Below are the code and all the weights of a small trained network. Each question names an input and a target symbol and asks about switching units off, where a switched-off unit gives its printed mean instead of its output.

import numpy as np


def w(rows, s, z=0):
    codes = np.array(rows[::2]) - 128.0
    scale = np.full(codes.shape[1], s)
    scale[-1] = z or s
    return codes * scale


def norm(h):
    return h / np.sqrt((h * h).mean(-1, keepdims=True) + 1e-5)


def f(y):
    return np.maximum(y, 0)


def softmax(a):
    e = np.exp(a - a.max(-1, keepdims=True))
    return e / e.sum(-1, keepdims=True)


def log_softmax(a):
    a = a - a.max(-1, keepdims=True)
    return a - np.log(np.exp(a).sum(-1, keepdims=True))


def net(x, mask):
    ids = ['ΛΦαβγεζθμπστψω'.index(c) for c in x.split()]
    T = len(ids)
    res = E[ids] + P[:T]
    r = norm(res)
    for j in range(3):
        rows = slice(3 * j, 3 * j + 3)
        q, k, v = (r @ M[0][rows].T for M in (Q, K, V))
        z = softmax(np.where(np.tri(T) > 0, q @ k.T / 3**0.5, -1e9)) @ v
        o = O[0][rows]
        res = res + np.where(mask[j], z, o[:, -1]) @ o[:, :-1]
    y = f(norm(res) @ A[0][:, :-1].T + A[0][:, -1])
    res = res + np.where(mask[3:19], y, B[0][:, -1]) @ B[0][:, :-1]
    return log_softmax(norm(res)[-1] @ U[:, :-1].T + U[:, -1])


Q, K, V, O, A, B = {}, {}, {}, {}, {}, {}
E = w([
[77,82,156,148,153,36],'Λ',
[139,183,140,140,56,187],'Φ',
[94,197,136,81,65,189],'α',
[90,119,142,95,101,105],'β',
[128,122,135,97,108,117],'γ',
[96,86,141,136,111,75],'ε',
[123,105,117,107,129,114],'ζ',
[64,114,127,67,119,46],'θ',
[136,89,61,191,183,129],'μ',
[175,166,111,213,147,144],'π',
[130,118,82,224,96,248],'σ',
[51,98,60,82,184,193],'τ',
[224,188,101,123,64,92],'ψ',
[164,149,106,24,163,108],'ω',
],0.016)
P = w([
[102,97,198,157,148,83],'0',
[84,120,180,167,135,84],'1',
[77,28,127,165,29,99],'2',
[135,114,166,119,151,102],'3',
[91,155,132,143,133,100],'4',
[84,80,45,122,3,119],'5',
],0.021)
Q[0] = w([
[67,207,96,145,137,80],'H1',
[148,240,178,174,128,121],'H1',
[111,163,119,169,161,163],'H1',
[16,108,86,186,81,126],'H2',
[252,48,130,87,100,88],'H2',
[62,117,146,68,98,123],'H2',
[158,50,86,102,27,93],'H3',
[95,148,71,93,84,48],'H3',
[219,79,251,84,251,174],'H3',
],0.015)
K[0] = w([
[161,166,75,172,129,225],'H1',
[175,171,220,215,118,188],'H1',
[97,121,140,208,109,121],'H1',
[186,177,67,147,175,163],'H2',
[156,7,161,95,99,38],'H2',
[145,175,116,60,173,150],'H2',
[222,107,96,55,170,132],'H3',
[192,128,17,107,116,192],'H3',
[68,21,236,151,82,53],'H3',
],0.014)
V[0] = w([
[118,185,150,137,73,172],'H1',
[39,124,64,67,147,112],'H1',
[137,98,117,109,51,126],'H1',
[95,73,117,82,158,193],'H2',
[108,91,93,138,90,56],'H2',
[110,155,199,53,103,168],'H2',
[2,99,121,9,158,127],'H3',
[65,52,152,160,250,224],'H3',
[217,158,129,95,144,13],'H3',
],0.0082)
O[0] = w([
[126,176,193,146,88,117,106],'H1',
[54,68,165,123,157,90,125],'H1',
[113,129,134,199,106,116,177],'H1',
[83,116,119,142,111,111,26],'H2',
[216,91,105,86,155,133,255],'H2',
[109,136,181,89,107,160,128],'H2',
[98,116,129,55,159,212,125],'H3',
[70,190,41,100,121,176,25],'H3',
[255,102,123,110,172,124,152],'H3',
],0.0093,0.003)
A[0] = w([
[104,94,110,199,148,161,127],'N1',
[99,97,125,146,67,107,160],'N2',
[135,185,115,128,134,81,143],'N3',
[112,132,133,134,125,97,93],'N4',
[134,183,118,76,72,111,181],'N5',
[62,178,46,146,128,139,120],'N6',
[129,75,139,86,124,158,103],'N7',
[94,136,126,193,99,141,2],'N8',
[169,128,95,156,79,181,145],'N9',
[169,91,129,110,81,167,62],'N10',
[181,127,144,129,117,101,48],'N11',
[154,170,97,171,184,98,117],'N12',
[116,75,96,130,94,186,124],'N13',
[159,253,144,179,144,127,155],'N14',
[96,98,79,184,57,137,69],'N15',
[180,131,155,121,138,176,103],'N16',
],0.018,0.0099)
B[0] = w([
[147,127,174,192,60,188,180],'N1',
[198,132,110,72,158,184,255],'N2',
[126,203,83,102,73,155,173],'N3',
[134,131,113,166,102,91,140],'N4',
[158,82,187,225,152,143,204],'N5',
[145,36,131,190,150,189,212],'N6',
[163,168,93,177,50,141,203],'N7',
[73,84,18,161,18,61,154],'N8',
[121,40,122,113,145,90,186],'N9',
[106,156,19,127,134,129,158],'N10',
[82,68,132,173,141,166,170],'N11',
[121,246,85,146,196,240,169],'N12',
[58,202,55,74,147,3,195],'N13',
[68,125,124,39,132,17,226],'N14',
[130,209,238,115,204,102,210],'N15',
[63,217,146,165,71,104,156],'N16',
],0.011,0.0089)
U = w([
[105,98,148,122,252,82,94],'Λ',
[88,147,169,85,95,35,19],'Φ',
[115,152,244,106,156,180,214],'α',
[146,105,153,69,46,204,114],'β',
[161,183,121,145,61,165,121],'γ',
[184,25,134,144,100,146,134],'ε',
[129,108,10,92,79,109,48],'ζ',
[95,68,151,19,149,94,50],'θ',
[164,160,121,156,170,221,252],'μ',
[114,229,113,106,183,119,161],'π',
[71,113,111,225,87,95,48],'σ',
[66,77,109,84,156,196,214],'τ',
[196,191,186,186,172,91,117],'ψ',
[179,151,164,41,183,184,222],'ω',
],0.011,0.004)

Each question gives the input, a string of symbols that net reads in full, and the target symbol t.
The units are the heads (3 rows each of Q, K, V and O) and the neurons (one row each of A and B). Each row of codes is followed by its name. A weight is (code - 128) times the scale printed after its matrix; where a second scale follows, it is the last column's (O, A, B and U).
mask holds one flag per unit, heads first, then neurons. A switched-off unit (its flag False) gives its mean, the last column of its rows in O or B, instead of its output. The means were averaged over made-up inputs and are rounded, as every weight is.
A unit's drop is (log p(t) with every unit on - log p(t) with that unit switched off) / (log p(t) with every unit on - log p(t) with every unit switched off).
The circuit of an input: a set's keep is (log p(t) with only the set's units on - log p(t) with every unit switched off) / (log p(t) with every unit on - log p(t) with every unit switched off). Starting from the 12 units with the biggest drops (on a tie, the unit counted first), units are removed one at a time, each time the one whose removal leaves the highest keep (on an exact tie, the one counted first), for as long as the keep stays at least 0.8.
units of the circuit, in order: the units of the circuit, biggest drop first
top k neurons: the k neurons with the biggest drops, biggest first
which heads matter: for each layer, one digit per head in row order, 1 if its drop is at least 0.15 and else 0, layers parted by /
input ω β Λ, target ζ: which heads matter	001
input β γ ψ π γ β, target ψ: units of the circuit, in order	(N15, H3)
input θ β ω ζ, target ζ: top 2 neurons	(N7, N15)
input τ ζ β Φ α ε, target Φ: which heads matter	100
input μ Λ μ β, target β: top 3 neurons	(N7, N15, N14)
input Φ ω σ, target ζ: which heads matter	001
input ψ ε Φ σ Φ α, target σ: which heads matter	001
input γ ε τ Λ ε, target τ: which heads matter	001
input θ ω ω μ Φ β, target Λ: which heads matter	000
input ω σ β Λ ω, target σ: top 3 neurons	(N5, N6, N14)
input θ α ζ ω Φ, target Φ: units of the circuit, in order	(N14)
input ε σ θ β ε, target σ: which heads matter	001
input σ ψ Φ, target ε: which heads matter	001
input π ω α, target ζ: which heads matter	001
input β θ Λ, target θ: which heads matter	101
input μ π τ π α, target α: which heads matter	011
input τ β Λ, target τ: units of the circuit, in order	(H3)
input Λ Φ α θ β, target α: units of the circuit, in order	(N13, N2)
input Φ ζ Λ β α, target α: units of the circuit, in order	(H3, N5)
input μ π α ε ω, target α: units of the circuit, in order	(N5, H3, N13)
input ψ ψ ε ε, target ε: units of the circuit, in order	(N15, N13)
input β τ β, target τ: units of the circuit, in order	(H3)
input ε ε Φ, target Φ: units of the circuit, in order	(N13, N15)
input π ψ ω ε Φ Λ, target Φ: which heads matter	101
input ε ζ τ ε, target ε: top 2 neurons	(N13, N14)
input σ π ε μ, target μ: top 2 neurons	(N12, N1)
input π β α, target ψ: which heads matter	001
